Below are the code and all the weights of a small trained network. Each question names an input and a class and asks about switching units off, where a switched-off unit gives its printed mean instead of its output.

import numpy as np


def w(rows, s, z=0):
    codes = np.array(rows[::2]) - 128.0
    scale = np.full(codes.shape[1], s)
    scale[-1] = z or s
    return codes * scale


def norm(h):
    return h / np.sqrt((h * h).mean(-1, keepdims=True) + 1e-5)


def f(y):
    return np.maximum(y, 0)


def log_softmax(a):
    a = a - a.max(-1, keepdims=True)
    return a - np.log(np.exp(a).sum(-1, keepdims=True))


def net(x, mask):
    res = np.array(x, float).reshape(1, 5) / 4 @ E
    u = 0
    for l in range(3):
        y = f(norm(res) @ A[l][:, :-1].T + A[l][:, -1])
        res = res + np.where(mask[u : u + 5], y, B[l][:, -1]) @ B[l][:, :-1]
        u += 5
    return log_softmax(norm(res)[-1] @ U[:, :-1].T + U[:, -1])


A, B = {}, {}
E = w([
[133,116,134,131,121,118,130],'x0',
[64,104,138,158,70,191,150],'x1',
[115,141,185,117,92,129,10],'x2',
[133,119,149,126,124,123,138],'x3',
[58,118,99,58,72,86,143],'x4',
],0.014)
A[0] = w([
[42,182,171,9,33,48,70,1],'0.n0',
[58,144,188,105,156,130,209,90],'0.n1',
[182,148,104,163,107,37,201,106],'0.n2',
[112,106,126,180,3,244,172,163],'0.n3',
[30,116,87,25,89,39,192,114],'0.n4',
],0.0074,0.0061)
B[0] = w([
[178,29,162,2,193,171,50,220],'0.n0',
[131,92,95,212,116,58,143,159],'0.n1',
[67,164,200,143,234,154,169,185],'0.n2',
[63,122,77,206,75,164,167,237],'0.n3',
[59,237,65,187,107,34,191,255],'0.n4',
],0.0074,0.0072)
A[1] = w([
[175,126,106,131,154,179,144,98],'1.n0',
[142,100,151,190,200,173,188,98],'1.n1',
[139,148,198,199,114,147,53,97],'1.n2',
[194,111,170,57,87,60,130,59],'1.n3',
[98,112,184,152,2,209,72,2],'1.n4',
],0.0094,0.0051)
B[1] = w([
[133,33,190,60,125,104,143,172],'1.n0',
[142,52,68,41,171,155,36,253],'1.n1',
[48,222,154,255,175,112,153,227],'1.n2',
[176,152,46,102,118,165,68,183],'1.n3',
[45,180,156,101,234,162,145,221],'1.n4',
],0.0092,0.0051)
A[2] = w([
[53,105,178,98,19,134,59,15],'2.n0',
[91,84,47,89,121,167,114,159],'2.n1',
[134,199,205,152,113,132,56,100],'2.n2',
[20,53,153,126,143,174,156,122],'2.n3',
[153,55,93,172,98,254,162,3],'2.n4',
],0.0094,0.0055)
B[2] = w([
[138,129,185,56,141,199,176,174],'2.n0',
[186,89,174,135,111,118,133,242],'2.n1',
[158,149,119,170,48,25,181,208],'2.n2',
[151,128,135,118,115,189,114,255],'2.n3',
[249,137,135,197,46,111,86,174],'2.n4',
],0.014,0.0058)
U = w([
[201,52,110,103,251,146,105,156],'0',
[180,187,167,197,128,40,82,143],'1',
[112,153,70,87,175,32,193,59],'2',
[140,109,148,22,116,72,9,170],'3',
[218,51,105,211,96,228,118,28],'4',
[50,165,174,212,154,199,74,253],'5',
[56,70,62,151,25,145,191,186],'6',
[42,120,200,35,91,229,118,57],'7',
],0.02,0.0028)

Each question gives the input, the list of numbers given to net, and the class t.
The units are the neurons (one row each of A and B). Each row of codes is followed by its name. A weight is (code - 128) times the scale printed after its matrix; where a second scale follows, it is the last column's (A, B and U).
mask holds one flag per neuron, layer by layer. A switched-off neuron (its flag False) gives its mean, the last column of its row in B, instead of its output. The means were averaged over made-up inputs and are rounded, as every weight is.
A unit's drop is (log p(t) with every unit on - log p(t) with that unit switched off) / (log p(t) with every unit on - log p(t) with every unit switched off).
The circuit of an input: a set's keep is (log p(t) with only the set's units on - log p(t) with every unit switched off) / (log p(t) with every unit on - log p(t) with every unit switched off). Starting from the 12 units with the biggest drops (on a tie, the unit counted first), units are removed one at a time, each time the one whose removal leaves the highest keep (on an exact tie, the one counted first), for as long as the keep stays at least 0.8.
units of the circuit, in order: the units of the circuit, biggest drop first
top k neurons: the k neurons with the biggest drops, biggest first
top k neurons in layer l: the k neurons of layer l with the biggest drops, biggest first
drop of u: that unit's drop, to one decimal
input [-2,8,2,-7,4], class 7: units of the circuit, in order -> [2.n0]
input [-5,4,1,-1,4], class 7: top 2 neurons in layer 2 -> [2.n0, 2.n2]
input [2,6,-4,0,-1], class 4: top 2 neurons -> [2.n4, 0.n4]
input [-6,-8,-6,6,0], class 0: top 3 neurons -> [0.n4, 2.n2, 1.n1]
input [-5,-8,7,7,-1], class 1: top 3 neurons -> [2.n2, 1.n2, 1.n1]
input [3,0,-6,0,-2], class 0: top 2 neurons in layer 0 -> [0.n2, 0.n3]
input [-7,1,-8,8,0], class 4: top 3 neurons -> [1.n1, 1.n4, 1.n2]
input [-3,0,-7,2,0], class 0: top 2 neurons in layer 1 -> [1.n1, 1.n2]
input [5,3,-7,-5,0], class 4: top 2 neurons in layer 1 -> [1.n1, 1.n2]
input [0,0,7,-6,-6], class 1: top 2 neurons -> [2.n2, 0.n3]
input [-3,5,-1,1,-1], class 4: drop of 2.n4 -> 0.2
input [-4,-1,4,-8,-8], class 1: drop of 2.n2 -> 1.0
input [2,5,-4,6,-1], class 4: drop of 2.n4 -> 0.1
input [4,5,-5,4,0], class 4: top neuron -> [2.n4]
